Each row has a name. Each question is about the rows just above it. Places in a row count from 0.

j_84: [ 75  76 116  75  75 113]
j_786: [119 126 116 187 154 163]
j_821: [129  74  81 146 119 129]
j_517: [ 93 142 162 165 121  87]
Places of [74] in row j_821: => 1
Places of [75] in row j_84: => 0 3 4

j_165: [171 106 113 142 115 155 108 125 169 130 162 105 132 121 128 139  93 108
 100 126  99 158  67 124 106 117 134 111 130 133 108 106 138 160 115 105
 131 121  99 120 173 164 113 125 104 113 147 101 139 125 136 136 154 119
 133 140 161 155 155]
j_901: [171 106 123 133 115 155 108 125 169 130 162 105 132 121 104 139 104 104
 100 126  99 158  67 124 106 117 134 111 130 133 108 106 138 160 115 105
 131 121  99 120 173 164 113 125 104 113 147 101 139 106 136 136 154 119
 133 140 161 145 155]
j_675: [119 103 141 101 126 134 143 134 103 137 146 134 114 107 129 118 115 140
 121 140 131 126 136 120 104 129 170 140 104 117 162 127 126 120 113 109
 144 120 148 111 129 130 125 140 134 113 118 127 115 133 112 134 137 123
 146 131 117 100 105]
j_335: [171 106 113 142 115 155 108 125 169 130 162 105 132 121 128 139  93 108
 100 126  99 158  67 124 106 117 134 111 130 133 108 106 138 160 115 105
 131 121  99 120 173 164 106 110 100 154 146  62 111 132  97 129 156 157
 157 104  78 127 160]
Number of entries in [171 106 113 142 115 155 108 125 169 130 162 105 132 121 128 139  93 108
 100 126  99 158  67 124 106]: => 25
Places of [104] in row j_901: => 14 16 17 44

j_501: [176  59 165 132 148 122 143 143]
j_833: [118 115 145 138 112 113 137 137]
j_339: [121 146 161 126 123 117 153 153]
j_191: [159 128 137 155  87 141 158 158]
j_380: [119 167 119  93 129  94  74  74]
j_718: [122 142 137 146 115 145 178 178]
j_995: [ 92 163  75  98 159 127  93  93]
j_393: [153  89 159 120 136 120 139 139]
How many entries does [121 146 161 126 123] have? => 5
Count the entries of [118 115 145 138 112]: => 5

j_144: [ 84 155 120  84  84 129 145 149  84  69 130 185]
j_941: [126 108  75 122  84 117  85 134  84  53 124 127]
j_760: [127  95 120 138  95 129 127 134  95 127 121 143]
Places of [127] in row j_760: => 0 6 9
How many entries does [126 108  75 122  84 117] have? => 6
At which places does j_144 hold [84]? => 0 3 4 8
How many entries does [127  95 120 138  95 129 127] have? => 7
How many entries does [ 84 155 120  84  84 129] have? => 6

j_59: [125 126 118 124 138 119 137 108 120 112 133 109 118 147 138 145 142 128
 125 140 122 124 121 124 137 137 114 139 115 118 129 146 139 141]
j_395: [157 144 167 123 118 144 123 145 157 149 123 146 157 157 142 126 118 153
 151 130 117 149 160 156 117 116 144 114 166 160 148 135 116 105]
j_876: [135 142 130 132 110 135 124 156 129 147 145 153 154  94 103  97 115 123
 144  94 143 121 143 126 113 111 144 109 134 127 121  82 139 121]
j_458: [122 110 102 137 163 122 133 106 108 114 134 107 104 155 132 143 166 121
 116 134 139 117 111 115 161 162 117 169  94 106 124 147 144 141]
j_216: [113 104 111 138 141 144 116 151 107 152 104 150 113 137 146 148 137 114
 118 152 143 139 113 111 137 137 148 140 112 123 112 149 108 119]
j_816: [122 110 102 137 156 122 133 106 108 114 134 107 126 155 132 143 166 121
 116 134 139 117 111 115  95 162 117  88  94 106 124 147 144 141]
j_269: [133 131 141 124 115 129 145 123 137 126 124 125 132 135 148 146 119 137
 135 146 116 136 136 136 112 112 125 109 144 141 133 144 125 142]
j_160: [112 125 116 129 144 146  73 167 115 165 100 166 131 139 138 136 131 120
 126 149 132 153 119 117 144 142 159 147 114 123 121 150  99  70]
j_184: [137 140 119 134 139 123 124 127 125 126 156 125 141 118  99 101 145 127
 137  90 141 111 136 126 143 142 126 145 114 113 129  95 156 124]
j_809: [134 115 122 153 149 149 114 158 125 159 130 155 133 119 114 108 150 124
 133 105 158 126 135 124 149 149 154 154 118 126 121 108 128 110]
Number of entries in [134 115 122 153 149 149 114 158 125 159 130 155 133 119 114 108 150 124
 133 105 158 126 135 124 149 149 154 154 118 126 121 108 128 110]: => 34
How many entries does [122 110 102 137 156 122 133 106 108 114 134 107 126 155 132 143 166 121
 116 134 139 117 111 115  95] have? => 25
Places of [157] in row j_395: => 0 8 12 13
Count the entries of [137 140 119 134 139 123 124 127 125 126 156 125 141 118  99 101 145 127
 137  90 141 111 136 126 143 142 126 145 114]: => 29
Number of entries in [112 125 116 129 144 146  73 167 115 165]: => 10
How many entries does [125 126 118 124 138 119 137 108 120 112 133 109 118 147 138 145 142 128
 125 140 122 124 121 124 137 137 114 139 115 118 129 146 139 141] have? => 34

j_699: [122 109 133 118 143 133 115 128]
j_888: [122 136 133 117 131 122 100 146]
j_709: [122 136 133 117 131 122 100 145]
j_422: [122 109 120 118 143 127 160 139]
j_523: [106 143 137 173 124 132 145 123]
j_987: [124 105 119 115 147 134 113 127]
j_566: [140 112 113 122  81 125 126 135]
j_113: [111 136 133 154 126 130 133 127]
j_916: [102 142 124 116 131 124 163 153]
j_276: [123 109 120 118 144 133 115 127]
j_612: [146 108 110 121  66 124 129 135]
j_377: [113 136 137 171 125 133 126 120]
At which places does j_699 hold [128]? => 7
Every place of [134] in j_987: => 5
How many entries does [122 109 133 118 143 133 115 128] have? => 8

j_101: [136 121 148 124 169 107 156  96 161 107 100  90  93 129 113  97  89 149
 124 126 110 109 106 155 105 104 120 115  87  95 123 105 130  90 116 135
 109 118 105 143 111 138]
j_201: [126  95 129 131 170 102 147 128 166 118 121 120 128 112 116 127 143 147
 137 120 110 101  89 145  92 102 109 121 115 122 139  99 133 101 116 129
 131 120 113 128 103 122]
j_739: [136 105 148 124 169 107 156  96 161 107 100  90  93 129 113  97  89 149
 124  98 110 109 103 155 105 104 120 115  87  95 123 105 130 122 116 135
 109 118 105 143 111 138]
j_574: [153 141 147  99 124 155 138 128 127 155 106 103  96 156 130 130  93 151
 113 136 142 154 149 138 157 151 152 126  98 134  94 147 158 162 138 170
 108 135 138 155 156 159]
j_930: [108 138 100 157  91 130  90 172  88 138 148 155 167 109 144 151 159 107
 115 154 142 140 138  94 140 133 117 139 152 174 150 139 130 108 136 114
 168 132 153 105 120 132]
j_91: [132 141 122 128  99 151 109 161 102 155 117 132 129 147 128 143 119 128
 118 152 136 147 149 109 153 156 144 120 120 171 126 134 164 153 137 155
 144 120 152 127 146 138]
j_267: [107 113 109 130 123  96 120 102 124  84 141 132 136  92 129 109 144 106
 139 101 118 108 110 119 106  95  97 140 136  97 133 123  86  92 115  87
 122 138 100 103 100 101]
j_778: [116 140 114  68 106 116 107 119 104 155 153 133 118 103 150 144 131 116
 150 143 138 140 134 107 143 124 107 141 148 113  67 162 115 106 116 112
  84 157 120 123 133 114]
j_223: [127  67 118 137 124 116 114 148 123 118 104 104 118 119 111 126 134 147
 109 128 113  84  85 118  68  96 104 120  86 145 141  80 171 101 124 151
 136 108 131 123  88 133]
How many entries does [136 121 148 124 169 107 156  96 161 107 100  90  93 129 113  97  89 149
 124 126 110 109 106 155 105 104] have? => 26
Count the entries of [126  95 129 131 170 102 147 128 166 118 121 120 128 112 116 127 143 147
 137 120 110 101  89 145  92 102 109 121 115 122 139  99 133]: => 33
Places of [133] in row j_778: => 11 40

j_976: [113  95 116 120 157 124 108  96 115 114 153 111 107 112  92 100 114 129
  79]
j_294: [134 122 133 185 177 134 129 185 175 129 121 185 133 121 121 102 134 121
 110]
j_948: [121 133 145 102 145 148 150 138 136 103 175 132 132 103 132 100 103 132
 103]
j_287: [105 139 151  68 119  86 156 144  87  87  87  77 152 195 138  58 189 195
 195]
At which places does j_294 hold [134]? => 0 5 16
Places of [132] in row j_948: => 11 12 14 17
Count the entries of [121 133 145 102 145 148 150 138 136 103 175 132 132 103 132]: => 15
At which places does j_294 hold [121]? => 10 13 14 17
Places of [195] in row j_287: => 13 17 18
Places of [103] in row j_948: => 9 13 16 18

j_277: [148 171 144 106 102 192 178]
j_126: [138  49 111  88 158 107  89]
j_466: [121 149 155 121 149 155 149]
j_725: [134 112 116 177 155 112 112]
j_189: [117 173 172 173 127 173 117]
j_857: [ 64 143  96 195  65  65 101]
Number of entries in [121 149 155 121 149 155]: => 6
Number of entries in [121 149]: => 2
At which places does j_857 hold [65]? => 4 5
At which places does j_725 hold [112]? => 1 5 6
Places of [121] in row j_466: => 0 3
How many entries does [117 173 172] have? => 3
Places of [173] in row j_189: => 1 3 5

j_14: [191 129 104 161 158 191 168 101 126]
j_628: [142 175 169 161 163  72 169 134 125]
j_103: [201 129 128 128 129 121 131 128 143]
j_198: [143 131 136 110 143  74  74 123 102]
Places of [128] in row j_103: => 2 3 7
How many entries does [142 175 169 161 163  72 169 134 125] have? => 9
How many entries does [191 129 104 161 158 191 168] have? => 7
Number of entries in [201 129 128 128 129 121]: => 6
Every place of [143] in j_198: => 0 4
Number of entries in [142 175]: => 2

j_653: [119 192 192 102 134]
j_997: [126 156 156  73  79]
j_667: [ 67 148 148 116 147]
j_306: [122 122 121 126 126]
j_894: [134 167 167 172  74]
Number of entries in [134 167 167 172]: => 4
Places of [122] in row j_306: => 0 1

